m =
3,-4,-2,7,-13,-11,1,3,35,-1,-12
-4,-2,-4,8,19,-3,13,4,18,16,1
12,-17,6,6,9,3,8,-11,4,-15,19
14,6,-8,-24,4,-3,-3,-12,11,16,-3
10,-3,6,2,0,-4,13,13,16,4,-23
6,-10,-18,-6,-6,12,-8,13,7,3,15
14,-5,-7,8,19,12,-3,-18,2,-8,4
-14,6,2,-26,17,11,-11,-19,4,11,18
6,-11,1,1,-5,-12,-3,-3,35,-11,19
Indices start at 1.
row 1 col 1 -> 3
row 3 col 2 -> -17
row 1 col 9 -> 35
row 9 col 1 -> 6
row 7 col 8 -> -18
row 8 col 9 -> 4
row 6 col 11 -> 15
row 2 col 9 -> 18
row 8 col 6 -> 11
row 5 col 1 -> 10
row 1 col 3 -> -2
row 5 col 4 -> 2
row 4 col 10 -> 16
row 9 col 2 -> -11
row 8 col 4 -> -26
row 7 col 4 -> 8
row 3 col 1 -> 12
row 5 col 6 -> -4
row 5 col 2 -> -3
row 7 col 5 -> 19
row 4 col 4 -> -24
row 5 col 10 -> 4
row 3 col 3 -> 6
row 9 col 5 -> -5
row 9 col 9 -> 35
row 9 col 6 -> -12
row 7 col 9 -> 2
row 6 col 9 -> 7
row 1 col 11 -> -12
row 5 col 3 -> 6
row 5 col 8 -> 13
row 1 col 2 -> -4
row 3 col 5 -> 9

M =
[[-31   2  12 -14 -30 -13   3 -35 -19 -33   1  10  21   1  38 -15]
 [ 11  21  26 -30  12   4 -33  10  39  -1 -24 -25  20  10   2 -16]
 [-32 -29 -16  11   7  23  -2  27   9  38 -11  -2  -9  -2  40  -9]
 [ 13  30  10   3  21  29  -7 -16  -4  23   4   1 -24  -8  28 -28]]
Rows and columns are counted from 1.
row 1 col 1	-31
row 2 col 8	10
row 2 col 12	-25
row 4 col 10	23
row 4 col 16	-28
row 4 col 2	30
row 2 col 3	26
row 1 col 2	2
row 3 col 8	27
row 1 col 15	38
row 4 col 1	13
row 2 col 9	39
row 3 col 11	-11
row 4 col 8	-16
row 4 col 7	-7
row 1 col 4	-14
row 4 col 6	29
row 4 col 3	10
row 4 col 13	-24
row 2 col 11	-24
row 2 col 15	2
row 1 col 8	-35
row 3 col 9	9
row 4 col 12	1
row 1 col 10	-33
row 1 col 14	1

arr =
[[-31.5  -0.3   9.5   1.7  32.2  23.7  11.5  -7.3  39.6  21.4   4.4  -8.3
  -10.0]
 [-11.7 -11.5   2.4   7.3  18.5  29.5  38.5 -14.8  21.0  -0.8   3.4   7.4
  -12.4]
 [ 12.6 -11.3  -5.2  -0.8 -43.3 -14.7   6.0  17.9 -42.0  -4.9  18.1  16.3
    7.2]]
Rows and columns are counted from 1.
row 1 col 1 = -31.5
row 1 col 10 = 21.4
row 1 col 7 = 11.5
row 2 col 6 = 29.5
row 3 col 3 = -5.2
row 3 col 7 = 6.0
row 2 col 13 = -12.4
row 2 col 10 = -0.8
row 3 col 2 = -11.3
row 2 col 7 = 38.5
row 3 col 5 = -43.3
row 1 col 4 = 1.7
row 1 col 2 = -0.3
row 1 col 8 = -7.3
row 3 col 10 = -4.9
row 2 col 12 = 7.4
row 1 col 6 = 23.7
row 3 col 1 = 12.6
row 2 col 5 = 18.5

data =
[[ 27.0 -26.1  14.9 -13.5  11.0 -26.5 -13.8  18.3  11.4   8.5  34.1 -27.3]
 [-41.5  25.8  19.0  11.7  11.2  40.6  12.7  17.2 -16.8  -5.4 -22.3   5.8]
 [-41.1  15.6  17.7 -15.2 -11.8   7.0 -17.7   7.6  17.7   4.2 -11.5 -16.8]
 [-26.8  47.0   5.7   8.6  27.0  -3.0   3.3  -1.3  12.2  10.8 -43.3  -6.5]
 [ 17.1  24.9  10.2   2.2  29.8 -36.3  -2.3  16.7  10.5  12.1  -0.5 -28.3]
 [ 29.6 -28.4 -19.2 -11.7 -11.1 -34.7 -12.0  -8.7  11.0   3.9  32.3  -6.7]
 [-37.1  46.4  10.7  10.2  17.7  14.1   6.5   0.0   4.1   4.0 -43.6   0.8]
 [-13.0  31.9 -21.2  13.6  -4.9   6.8  11.2 -19.4  -3.9  -2.4 -47.5  23.9]
 [-32.2  38.5  -3.9  15.7   5.3  24.0  13.7 -13.6  -9.8  -3.5 -46.6  17.7]
 [-13.0  -9.3   1.7  15.8 -10.6  41.2  15.4   0.1 -25.0  -8.9  -3.8
   24.7]]
Rows and columns are counted from 1.
(1, 1) = 27.0
(3, 9) = 17.7
(2, 5) = 11.2
(10, 4) = 15.8
(8, 5) = -4.9
(6, 9) = 11.0
(8, 4) = 13.6
(2, 8) = 17.2
(4, 9) = 12.2
(3, 6) = 7.0
(5, 7) = -2.3
(3, 7) = -17.7
(4, 3) = 5.7
(4, 8) = -1.3
(1, 4) = -13.5
(10, 3) = 1.7
(2, 2) = 25.8
(6, 2) = -28.4
(10, 7) = 15.4
(3, 12) = -16.8
(7, 10) = 4.0
(4, 5) = 27.0
(3, 5) = -11.8
(7, 8) = 0.0
(3, 3) = 17.7
(1, 11) = 34.1
(8, 11) = -47.5
(9, 6) = 24.0
(2, 7) = 12.7
(7, 6) = 14.1
(9, 5) = 5.3

B = [[0.7, -0.2, -1.0, 0.3], [-0.4, -0.5, -2.7, -2.1], [44.4, 30.3, -26.4, 4.6], [4.1, -18.5, -19.0, -13.6], [-0.1, -0.8, -0.3, -2.0]]
Indices start at 1.
(1, 1) -> 0.7
(3, 2) -> 30.3
(5, 4) -> -2.0
(1, 2) -> -0.2
(2, 3) -> -2.7
(1, 4) -> 0.3
(5, 1) -> -0.1
(2, 2) -> -0.5
(1, 3) -> -1.0
(5, 3) -> -0.3
(4, 1) -> 4.1
(3, 1) -> 44.4
(5, 2) -> -0.8
(3, 4) -> 4.6
(4, 3) -> -19.0

grid =
[[ 79 170 122 101 104 145  52  78  94 112]
 [127 116 109 155 104 150 119 176 126 126]
 [121 106 103 139 132 105 128 136  93 137]
 [131 120 137 144 147 126 126  79 155 153]
 [128 157 127 156 136 118 123 160  94 114]
 [120 106  96  94 115 156 127 172 153 147]
 [ 74 120 106 100 100 109 114 150 143 143]
 [130 100 206 134 118 103 145  95 154 152]
 [126 109 124 141  98 104 132  91  92 133]
 [169 208 108 151 111 122 191 176 101 191]]
Indices start at 1.
row 1 col 1 = 79
row 10 col 1 = 169
row 10 col 3 = 108
row 8 col 2 = 100
row 9 col 8 = 91
row 1 col 4 = 101
row 3 col 10 = 137
row 5 col 8 = 160
row 2 col 1 = 127
row 4 col 6 = 126
row 7 col 7 = 114
row 3 col 7 = 128
row 8 col 3 = 206
row 5 col 9 = 94
row 10 col 9 = 101
row 10 col 7 = 191
row 1 col 8 = 78
row 5 col 2 = 157
row 3 col 2 = 106
row 8 col 7 = 145
row 5 col 5 = 136
row 9 col 9 = 92
row 7 col 9 = 143
row 10 col 2 = 208
row 10 col 8 = 176
row 3 col 9 = 93
row 4 col 7 = 126
row 4 col 4 = 144
row 7 col 1 = 74
row 8 col 9 = 154
row 1 col 3 = 122
row 6 col 5 = 115
row 9 col 6 = 104
row 2 col 8 = 176
